Below is a small trained network, with its code and all its weights. Each question gives an input and a class and asks what happens when units are switched off, that is, made to give their printed mean instead of their output.

import numpy as np


def w(rows, s, z=0):
    codes = np.array(rows[::2]) - 128.0
    scale = np.full(codes.shape[1], s)
    scale[-1] = z or s
    return codes * scale


def norm(h):
    return h / np.sqrt((h * h).mean(-1, keepdims=True) + 1e-5)


def f(y):
    return y / 2 * (1 + np.tanh(0.7978845608 * (y + 0.044715 * y**3)))


def log_softmax(a):
    a = a - a.max(-1, keepdims=True)
    return a - np.log(np.exp(a).sum(-1, keepdims=True))


def net(x, mask):
    res = np.array(x, float).reshape(1, 3) / 4 @ E
    u = 0
    for l in range(3):
        y = f(norm(res) @ A[l][:, :-1].T + A[l][:, -1])
        res = res + np.where(mask[u : u + 3], y, B[l][:, -1]) @ B[l][:, :-1]
        u += 3
    return log_softmax(norm(res)[-1] @ U[:, :-1].T + U[:, -1])


A, B = {}, {}
E = w([
[189,114,203,98,124,124,106,143,42,176,167,126],'x0',
[128,151,131,141,128,120,134,138,131,122,151,128],'x1',
[119,156,161,163,155,137,111,2,121,53,93,91],'x2',
],0.0087)
A[0] = w([
[145,203,219,89,116,100,67,73,54,124,91,84,13],'0.n1',
[173,148,206,149,102,203,82,86,158,59,127,1,73],'0.n2',
[150,119,76,184,97,176,111,113,91,138,146,74,3],'0.n3',
],0.0043,0.0033)
B[0] = w([
[180,61,203,91,217,44,41,91,122,95,254,99,234],'0.n1',
[88,139,148,148,161,90,132,59,67,170,90,165,255],'0.n2',
[153,110,178,138,175,157,111,36,128,215,158,178,78],'0.n3',
],0.0095,0.0027)
A[1] = w([
[45,183,120,191,144,67,157,28,71,124,58,144,9],'1.n1',
[179,109,143,109,167,231,60,218,154,206,240,88,33],'1.n2',
[213,42,184,123,1,184,114,190,2,121,237,83,1],'1.n3',
],0.0041,0.0022)
B[1] = w([
[255,189,142,88,206,193,203,238,183,149,43,147,212],'1.n1',
[138,105,36,120,132,197,142,21,218,127,88,36,223],'1.n2',
[108,172,92,180,33,204,187,178,105,146,92,139,254],'1.n3',
],0.0086,0.0042)
A[2] = w([
[70,56,25,63,68,20,118,198,228,77,108,133,60],'2.n1',
[73,121,97,253,149,115,102,198,198,151,100,113,105],'2.n2',
[209,240,156,77,227,208,185,189,201,143,11,225,3],'2.n3',
],0.0051,0.003)
B[2] = w([
[165,104,245,156,168,70,109,63,68,63,184,116,253],'2.n1',
[181,117,160,85,178,137,54,85,87,169,104,113,198],'2.n2',
[71,162,37,148,128,120,234,108,159,146,86,144,235],'2.n3',
],0.012,0.0061)
U = w([
[182,114,209,140,179,58,100,103,79,97,158,100,232],'0',
[83,138,103,124,125,100,113,187,126,106,111,125,2],'1',
[90,150,119,128,114,126,114,149,135,131,120,156,20],'2',
[89,201,51,155,175,122,211,107,181,106,53,143,144],'3',
[160,118,55,116,5,192,150,197,146,165,132,77,197],'4',
[97,163,129,137,98,123,99,140,163,130,119,163,12],'5',
[98,141,106,140,120,119,88,177,147,116,115,175,18],'6',
],0.014,0.0035)

Each question gives the input, the list of numbers given to net, and the class t.
The units are the neurons (one row each of A and B). Each row of codes is followed by its name. A weight is (code - 128) times the scale printed after its matrix; where a second scale follows, it is the last column's (A, B and U).
mask holds one flag per neuron, layer by layer. A switched-off neuron (its flag False) gives its mean, the last column of its row in B, instead of its output. The means were averaged over made-up inputs and are rounded, as every weight is.
A unit's drop is (log p(t) with every unit on - log p(t) with that unit switched off) / (log p(t) with every unit on - log p(t) with every unit switched off).
most important unit: the unit with the biggest drop
k most important neurons: the k neurons with the biggest drops, biggest first
drop of u: that unit's drop, to one decimal
input [0,0,3], class 3: most important unit	0.n2
input [0,-1,5], class 3: 2 most important neurons	[0.n2, 1.n1]
input [0,7,7], class 3: 4 most important neurons	[1.n1, 0.n2, 2.n1, 2.n3]
input [1,2,-1], class 4: 2 most important neurons	[0.n2, 1.n1]
input [-1,0,-7], class 0: 2 most important neurons	[2.n1, 1.n1]
input [0,-4,-7], class 0: 2 most important neurons	[1.n1, 2.n1]
input [-4,-2,-1], class 0: 2 most important neurons	[0.n2, 1.n1]
input [2,2,0], class 4: 2 most important neurons	[2.n1, 0.n2]
input [1,2,0], class 4: 2 most important neurons	[2.n1, 0.n2]
input [0,0,7], class 3: 2 most important neurons	[1.n1, 0.n2]
input [-5,3,-1], class 0: drop of 0.n2	1.1
input [-3,4,-8], class 0: drop of 2.n1	0.1
input [1,2,-2], class 4: drop of 1.n1	0.1
input [-8,7,-1], class 0: most important unit	0.n2
